Here is a tiny trained network, its code and every weight. The questions are about switching its units off for an input and a class, where a switched-off unit gives its printed mean instead of its output.

import numpy as np


def w(rows, s, z=0):
    codes = np.array(rows[::2]) - 128.0
    scale = np.full(codes.shape[1], s)
    scale[-1] = z or s
    return codes * scale


def norm(h):
    return h / np.sqrt((h * h).mean(-1, keepdims=True) + 1e-5)


def f(y):
    return y / 2 * (1 + np.tanh(0.7978845608 * (y + 0.044715 * y**3)))


def log_softmax(a):
    a = a - a.max(-1, keepdims=True)
    return a - np.log(np.exp(a).sum(-1, keepdims=True))


def net(x, mask):
    res = np.array(x, float).reshape(1, 7) / 4 @ E
    u = 0
    for l in range(3):
        y = f(norm(res) @ A[l][:, :-1].T + A[l][:, -1])
        res = res + np.where(mask[u : u + 6], y, B[l][:, -1]) @ B[l][:, :-1]
        u += 6
    return log_softmax(norm(res)[-1] @ U[:, :-1].T + U[:, -1])


A, B = {}, {}
E = w([
[213,207,171,143,152,92,156,179,164,174,159],'x0',
[128,130,127,131,126,130,131,126,129,128,128],'x1',
[131,125,130,127,134,131,122,129,125,133,131],'x2',
[114,126,122,128,138,126,132,141,132,126,131],'x3',
[126,132,95,140,49,54,81,158,99,168,230],'x4',
[200,127,82,88,139,137,87,116,134,2,204],'x5',
[124,127,133,122,141,130,128,125,121,133,140],'x6',
],0.0068)
A[0] = w([
[176,106,115,159,110,108,121,169,99,148,161,35],'0.n1',
[215,78,120,151,137,101,165,167,66,90,124,37],'0.n2',
[61,38,71,123,65,76,99,93,73,176,123,4],'0.n3',
[240,191,148,137,180,112,164,155,217,156,158,125],'0.n4',
[249,108,66,71,195,220,158,146,178,4,173,139],'0.n5',
[139,190,136,117,167,106,99,131,179,152,108,32],'0.n6',
],0.0038,0.0025)
B[0] = w([
[64,142,81,210,45,77,46,170,94,106,148,125],'0.n1',
[90,166,106,60,141,70,128,124,158,87,169,122],'0.n2',
[221,228,125,129,243,35,124,126,172,198,105,164],'0.n3',
[110,150,124,118,167,137,127,191,3,74,73,219],'0.n4',
[84,175,164,168,155,91,11,116,125,103,79,254],'0.n5',
[149,180,167,132,152,149,172,174,106,126,190,126],'0.n6',
],0.0054,0.0052)
A[1] = w([
[112,103,158,139,59,121,50,178,70,81,185,83],'1.n1',
[132,89,220,180,171,215,205,118,130,215,4,213],'1.n2',
[170,165,32,153,82,94,18,126,125,95,254,21],'1.n3',
[61,71,145,131,98,127,120,64,126,193,159,109],'1.n4',
[100,93,85,185,62,50,119,158,46,228,157,8],'1.n5',
[107,98,199,186,36,109,213,207,107,210,163,86],'1.n6',
],0.004,0.0011)
B[1] = w([
[145,156,148,167,161,154,228,109,206,245,123,167],'1.n1',
[168,100,53,89,89,60,154,160,115,179,196,254],'1.n2',
[103,71,97,62,110,160,210,168,83,194,108,219],'1.n3',
[153,129,64,107,160,142,68,137,107,51,90,144],'1.n4',
[122,162,176,222,188,110,83,51,115,63,118,188],'1.n5',
[111,149,188,129,109,255,135,101,156,69,197,182],'1.n6',
],0.0067,0.0052)
A[2] = w([
[179,94,95,98,128,70,179,208,91,187,127,29],'2.n1',
[105,2,53,103,94,112,157,86,153,160,146,2],'2.n2',
[35,19,135,111,133,149,75,45,173,95,82,77],'2.n3',
[122,129,72,73,141,123,184,159,49,110,179,149],'2.n4',
[63,71,52,161,114,79,102,30,118,175,124,164],'2.n5',
[137,32,56,67,104,114,125,104,141,164,116,47],'2.n6',
],0.0065,0.0035)
B[2] = w([
[155,101,73,43,14,215,172,149,209,45,162,237],'2.n1',
[29,42,97,226,178,51,130,52,48,196,135,207],'2.n2',
[151,155,121,139,1,219,150,104,205,149,236,209],'2.n3',
[150,76,127,126,108,115,159,107,184,164,76,228],'2.n4',
[136,164,166,74,216,81,52,159,118,31,16,254],'2.n5',
[96,105,122,211,183,109,139,98,51,182,152,210],'2.n6',
],0.0074,0.0057)
U = w([
[75,5,60,135,170,76,124,63,77,164,96,168],'0',
[159,205,189,104,246,77,14,166,94,64,51,249],'1',
[201,96,94,43,61,163,229,216,171,170,160,160],'2',
[123,190,245,214,130,149,135,149,87,205,219,51],'3',
[124,128,122,122,73,241,58,64,187,77,168,30],'4',
],0.011,0.0019)

Each question gives the input, the list of numbers given to net, and the class t.
The units are the neurons (one row each of A and B). Each row of codes is followed by its name. A weight is (code - 128) times the scale printed after its matrix; where a second scale follows, it is the last column's (A, B and U).
mask holds one flag per neuron, layer by layer. A switched-off neuron (its flag False) gives its mean, the last column of its row in B, instead of its output. The means were averaged over made-up inputs and are rounded, as every weight is.
A unit's drop is (log p(t) with every unit on - log p(t) with that unit switched off) / (log p(t) with every unit on - log p(t) with every unit switched off).
The circuit of an input: a set's keep is (log p(t) with only the set's units on - log p(t) with every unit switched off) / (log p(t) with every unit on - log p(t) with every unit switched off). Starting from the 12 units with the biggest drops (on a tie, the unit counted first), units are removed one at a time, each time the one whose removal leaves the highest keep (on an exact tie, the one counted first), for as long as the keep stays at least 0.8.
units of the circuit, in order: the units of the circuit, biggest drop first
unit that matters most: the unit with the biggest drop
top k neurons: the k neurons with the biggest drops, biggest first
k most important neurons of layer l: the k neurons of layer l with the biggest drops, biggest first
drop when u is switched off: that unit's drop, to one decimal
input [0,-3,1,2,2,5,-5], class 0: top 4 neurons : (1.n3 0.n4 0.n3 2.n2)
input [-7,0,-1,-4,2,-5,3], class 1: top neuron : (2.n5)
input [-4,7,2,0,1,7,8], class 0: top 2 neurons : (1.n3 1.n5)
input [-1,-5,7,-3,-8,1,-1], class 4: top 4 neurons : (0.n5 2.n3 1.n3 2.n1)
input [1,-6,4,4,2,-6,-5], class 3: top 3 neurons : (1.n6 0.n5 2.n5)
input [-2,2,4,7,4,0,-8], class 1: top 2 neurons : (1.n5 2.n5)
input [0,-3,5,2,8,-5,-6], class 1: units of the circuit, in order : (1.n5 2.n5)
input [-6,3,4,-4,4,0,-7], class 1: top 2 neurons : (2.n5 1.n5)
input [6,1,5,-8,0,-7,-6], class 2: top 2 neurons : (1.n2 0.n5)
input [-4,5,-8,3,1,8,8], class 0: top 3 neurons : (1.n3 1.n5 1.n6)
input [2,2,3,2,-8,-4,-4], class 2: top 2 neurons : (2.n1 1.n2)
input [-1,-1,7,3,-7,5,-7], class 4: top 2 neurons : (2.n3 2.n5)
input [-5,4,5,1,3,0,-7], class 1: 2 most important neurons of layer 1 : (1.n5 1.n2)
input [-6,3,-1,-6,6,-6,-3], class 1: unit that matters most : 0.n3
input [-4,-8,-3,4,7,-6,-2], class 1: drop when 0.n3 is switched off : 0.1
input [-5,-3,-6,4,4,-2,-1], class 1: drop when 0.n3 is switched off : 0.2
input [-3,-6,-7,-4,-2,2,3], class 4: drop when 2.n3 is switched off : 1.9
